Below are the code and all the weights of a small trained network. Each question names an input and a class and asks about switching units off, where a switched-off unit gives its printed mean instead of its output.

import numpy as np


def w(rows, s, z=0):
    codes = np.array(rows[::2]) - 128.0
    scale = np.full(codes.shape[1], s)
    scale[-1] = z or s
    return codes * scale


def norm(h):
    return h / np.sqrt((h * h).mean(-1, keepdims=True) + 1e-5)


def f(y):
    return y / 2 * (1 + np.tanh(0.7978845608 * (y + 0.044715 * y**3)))


def log_softmax(a):
    a = a - a.max(-1, keepdims=True)
    return a - np.log(np.exp(a).sum(-1, keepdims=True))


def net(x, mask):
    res = np.array(x, float).reshape(1, 7) / 4 @ E
    u = 0
    for l in range(3):
        y = f(norm(res) @ A[l][:, :-1].T + A[l][:, -1])
        res = res + np.where(mask[u : u + 11], y, B[l][:, -1]) @ B[l][:, :-1]
        u += 11
    return log_softmax(norm(res)[-1] @ U[:, :-1].T + U[:, -1])


A, B = {}, {}
E = w([
[26,122,83,150,165,85],'x0',
[133,133,115,139,126,132],'x1',
[125,127,133,123,130,127],'x2',
[134,132,141,119,145,115],'x3',
[123,162,222,220,141,117],'x4',
[149,120,132,133,70,4],'x5',
[115,116,151,109,128,126],'x6',
],0.0029)
A[0] = w([
[102,138,121,104,131,94,111],'L0N0',
[145,123,31,176,148,103,161],'L0N1',
[74,168,212,215,92,112,173],'L0N2',
[150,41,105,112,92,172,175],'L0N3',
[72,153,161,179,128,138,178],'L0N4',
[126,150,128,233,104,175,254],'L0N5',
[38,51,146,130,154,126,209],'L0N6',
[85,195,86,146,103,106,39],'L0N7',
[168,48,151,150,115,177,120],'L0N8',
[177,53,105,146,81,2,109],'L0N9',
[150,165,132,106,69,94,93],'L0N10',
],0.004,0.0012)
B[0] = w([
[139,63,29,156,127,145,132],'L0N0',
[156,83,142,101,132,191,170],'L0N1',
[188,4,125,143,181,112,245],'L0N2',
[145,135,184,134,151,136,183],'L0N3',
[122,98,99,110,191,140,180],'L0N4',
[114,100,223,75,194,115,215],'L0N5',
[165,221,75,150,145,134,193],'L0N6',
[122,146,128,143,158,45,117],'L0N7',
[167,175,122,116,131,95,153],'L0N8',
[61,176,135,145,96,233,254],'L0N9',
[109,149,132,95,172,132,148],'L0N10',
],0.0033,0.0017)
A[1] = w([
[135,78,115,202,17,37,250],'L1N0',
[161,128,72,220,87,107,195],'L1N1',
[124,132,63,203,144,181,99],'L1N2',
[41,134,42,188,154,131,26],'L1N3',
[25,89,69,98,221,24,70],'L1N4',
[149,86,4,38,104,187,133],'L1N5',
[126,124,127,114,219,229,153],'L1N6',
[132,97,116,136,44,8,189],'L1N7',
[221,135,186,37,83,173,203],'L1N8',
[72,119,78,173,148,112,1],'L1N9',
[72,99,73,102,163,103,60],'L1N10',
],0.0037,0.0008)
B[1] = w([
[59,172,153,40,253,227,184],'L1N0',
[79,144,162,54,200,156,138],'L1N1',
[110,147,151,93,84,102,142],'L1N2',
[159,142,151,181,93,98,170],'L1N3',
[143,138,81,189,60,118,201],'L1N4',
[127,83,186,133,181,73,243],'L1N5',
[58,222,113,72,134,99,215],'L1N6',
[77,207,161,53,195,219,170],'L1N7',
[128,161,82,206,92,85,251],'L1N8',
[185,145,131,172,98,133,133],'L1N9',
[189,119,144,189,92,150,147],'L1N10',
],0.0032,0.0024)
A[2] = w([
[133,223,118,118,194,210,120],'L2N0',
[60,139,99,186,114,40,98],'L2N1',
[234,164,214,53,73,174,145],'L2N2',
[240,128,134,149,92,164,153],'L2N3',
[153,131,40,54,128,104,138],'L2N4',
[32,85,122,201,201,126,251],'L2N5',
[118,75,3,18,41,131,210],'L2N6',
[207,164,210,88,94,171,141],'L2N7',
[103,159,199,183,194,61,223],'L2N8',
[97,205,116,69,182,130,82],'L2N9',
[55,141,61,187,157,141,46],'L2N10',
],0.0039,0.0013)
B[2] = w([
[21,138,180,53,110,84,206],'L2N0',
[121,107,21,126,126,141,158],'L2N1',
[78,152,3,172,62,101,234],'L2N2',
[109,65,20,182,93,42,164],'L2N3',
[148,110,241,134,175,176,177],'L2N4',
[242,118,157,88,9,108,240],'L2N5',
[198,97,229,182,202,134,252],'L2N6',
[93,107,31,139,85,75,203],'L2N7',
[152,92,71,82,168,190,229],'L2N8',
[51,153,105,113,87,168,174],'L2N9',
[106,175,58,152,12,52,164],'L2N10',
],0.003,0.0025)
U = w([
[156,114,2,196,59,76,146],'0',
[196,47,188,134,208,139,239],'1',
[30,194,143,47,125,173,7],'2',
],0.0083,0.0011)

Each question gives the input, the list of numbers given to net, and the class t.
The units are the neurons (one row each of A and B). Each row of codes is followed by its name. A weight is (code - 128) times the scale printed after its matrix; where a second scale follows, it is the last column's (A, B and U).
mask holds one flag per neuron, layer by layer. A switched-off neuron (its flag False) gives its mean, the last column of its row in B, instead of its output. The means were averaged over made-up inputs and are rounded, as every weight is.
A unit's drop is (log p(t) with every unit on - log p(t) with that unit switched off) / (log p(t) with every unit on - log p(t) with every unit switched off).
The circuit of an input: a set's keep is (log p(t) with only the set's units on - log p(t) with every unit switched off) / (log p(t) with every unit on - log p(t) with every unit switched off). Starting from the 12 units with the biggest drops (on a tie, the unit counted first), units are removed one at a time, each time the one whose removal leaves the highest keep (on an exact tie, the one counted first), for as long as the keep stays at least 0.8.
circuit, biggest first: the units of the circuit, biggest drop first
k most important neurons: the k neurons with the biggest drops, biggest first
k most important neurons of layer l: the k neurons of layer l with the biggest drops, biggest first
input [-5,-3,-7,7,2,-6,-6], class 2: 4 most important neurons of layer 1	(L1N6, L1N4, L1N10, L1N3)
input [5,0,1,2,5,8,-8], class 2: circuit, biggest first	(L1N0, L1N7)
input [-6,-6,-6,4,1,-6,4], class 0: most important neuron of layer 2	(L2N2)
input [5,3,-1,-7,-4,6,4], class 2: circuit, biggest first	(L1N7, L1N0)
input [-8,2,-8,-3,-6,-7,6], class 0: 4 most important neurons	(L2N2, L1N0, L1N8, L1N7)
input [7,-4,1,8,-6,-3,-3], class 0: 2 most important neurons	(L1N4, L2N10)
input [5,-2,8,3,-8,8,7], class 1: circuit, biggest first	(L2N6, L2N2, L2N4)
input [-2,-7,6,7,-5,8,0], class 2: circuit, biggest first	(L1N7, L0N9)
input [5,-7,4,-8,-7,3,-5], class 1: 2 most important neurons	(L2N6, L1N8)
input [-4,2,0,6,4,0,-5], class 0: 3 most important neurons	(L1N5, L2N6, L2N2)
input [-5,-1,4,3,4,-8,-7], class 2: circuit, biggest first	(L1N6, L2N0)
input [-2,0,0,-4,-3,4,2], class 2: 3 most important neurons	(L0N4, L0N2, L0N5)
input [4,1,-4,-2,0,-4,-1], class 0: 3 most important neurons	(L1N0, L1N7, L0N9)
input [0,0,-7,-8,2,-2,-4], class 1: circuit, biggest first	(L0N5)
input [2,3,7,-7,-2,3,5], class 2: 3 most important neurons of layer 1	(L1N8, L1N0, L1N1)
input [7,0,-2,-3,-2,-7,-7], class 0: 3 most important neurons of layer 2	(L2N10, L2N5, L2N1)
input [8,-2,7,5,8,-4,4], class 0: 2 most important neurons of layer 0	(L0N6, L0N3)
input [5,4,5,3,-6,-4,6], class 1: 4 most important neurons	(L2N6, L1N8, L2N2, L2N4)
input [-4,7,2,-4,-7,-5,-1], class 1: 2 most important neurons	(L2N6, L1N0)
input [-5,4,-7,6,2,8,-2], class 2: 2 most important neurons of layer 1	(L1N0, L1N7)
input [0,4,5,-7,7,6,-5], class 1: 3 most important neurons	(L0N2, L0N5, L1N6)
